Here is a tiny trained network, its code and every weight. The questions are about switching its units off for an input and a class, where a switched-off unit gives its printed mean instead of its output.

import numpy as np


def w(rows, s, z=0):
    codes = np.array(rows[::2]) - 128.0
    scale = np.full(codes.shape[1], s)
    scale[-1] = z or s
    return codes * scale


def f(y):
    return np.maximum(y, 0)


def log_softmax(a):
    a = a - a.max(-1, keepdims=True)
    return a - np.log(np.exp(a).sum(-1, keepdims=True))


def net(x, mask):
    res = np.array(x, float).reshape(1, 6) / 4 @ E
    y = f(res @ A[0][:, :-1].T + A[0][:, -1])
    res = res + np.where(mask, y, B[0][:, -1]) @ B[0][:, :-1]
    return log_softmax(res[-1] @ U[:, :-1].T + U[:, -1])


A, B = {}, {}
E = w([
[119,121,173,111,111,168],'x0',
[119,121,146,124,117,149],'x1',
[130,134,148,116,127,138],'x2',
[173,204,62,165,89,199],'x3',
[34,231,117,115,88,95],'x4',
[157,89,76,7,54,92],'x5',
],0.012)
A[0] = w([
[169,9,75,17,98,168,196],'N1',
[67,73,160,106,171,74,253],'N2',
[171,175,98,124,137,214,223],'N3',
[50,98,144,172,224,121,206],'N4',
[89,65,175,158,188,89,191],'N5',
[55,71,138,106,72,69,150],'N6',
[47,143,162,145,69,105,178],'N7',
[165,71,125,102,125,85,145],'N8',
[182,186,97,121,44,79,121],'N9',
[108,202,148,117,9,63,160],'N10',
[205,157,112,197,108,170,181],'N11',
[141,193,23,82,15,206,197],'N12',
[190,65,182,187,236,127,245],'N13',
[33,228,155,139,164,131,227],'N14',
],0.012,0.0053)
B[0] = w([
[204,112,101,32,106,81,225],'N1',
[73,152,168,20,87,37,195],'N2',
[182,109,157,179,185,212,200],'N3',
[55,158,182,163,115,146,202],'N4',
[57,107,128,143,84,135,194],'N5',
[114,154,123,5,133,63,175],'N6',
[104,151,111,133,151,110,183],'N7',
[140,99,126,120,118,44,168],'N8',
[102,47,225,99,146,138,189],'N9',
[43,98,97,64,180,160,206],'N10',
[222,136,143,152,169,198,199],'N11',
[111,13,112,161,188,154,249],'N12',
[89,1,221,197,43,203,233],'N13',
[49,203,140,212,161,100,224],'N14',
],0.0087,0.02)
U = w([
[70,69,185,138,113,145,250],'0',
[195,137,168,105,12,68,91],'1',
[199,147,184,205,93,179,111],'2',
[252,114,112,125,134,123,141],'3',
[61,232,179,161,84,94,69],'4',
[91,188,113,70,150,80,37],'5',
[119,209,132,210,220,126,72],'6',
],0.011,0.0023)

Each question gives the input, the list of numbers given to net, and the class t.
The units are the neurons (one row each of A and B). Each row of codes is followed by its name. A weight is (code - 128) times the scale printed after its matrix; where a second scale follows, it is the last column's (A, B and U).
mask holds one flag per neuron, in row order. A switched-off neuron (its flag False) gives its mean, the last column of its row in B, instead of its output. The means were averaged over made-up inputs and are rounded, as every weight is.
A unit's drop is (log p(t) with every unit on - log p(t) with that unit switched off) / (log p(t) with every unit on - log p(t) with every unit switched off).
The circuit of an input: a set's keep is (log p(t) with only the set's units on - log p(t) with every unit switched off) / (log p(t) with every unit on - log p(t) with every unit switched off). Starting from the 12 units with the biggest drops (on a tie, the unit counted first), units are removed one at a time, each time the one whose removal leaves the highest keep (on an exact tie, the one counted first), for as long as the keep stays at least 0.8.
units of the circuit, in order: the units of the circuit, biggest drop first
k most important neurons: the k neurons with the biggest drops, biggest first
drop of u: that unit's drop, to one decimal
input [1,-7,-5,7,1,-5], class 6: units of the circuit, in order -> (N13)
input [0,8,-6,-3,7,0], class 4: units of the circuit, in order -> (N14 N12)
input [-3,-1,8,1,1,-7], class 6: units of the circuit, in order -> (N14 N9)
input [-3,6,2,-5,-7,1], class 1: 2 most important neurons -> (N1 N12)
input [7,-8,6,6,-1,5], class 3: 2 most important neurons -> (N13 N1)
input [1,0,2,6,0,6], class 3: 2 most important neurons -> (N13 N1)
input [-8,8,-7,0,7,-8], class 4: 3 most important neurons -> (N12 N4 N3)
input [2,4,-1,-8,8,1], class 5: 3 most important neurons -> (N6 N13 N10)
input [7,-7,6,-1,6,8], class 5: 2 most important neurons -> (N13 N6)
input [4,-2,2,5,2,-7], class 6: drop of N14 -> 0.2
input [8,-5,0,-3,1,2], class 5: drop of N13 -> 0.2
input [0,2,-6,2,-8,-7], class 2: drop of N11 -> 0.2
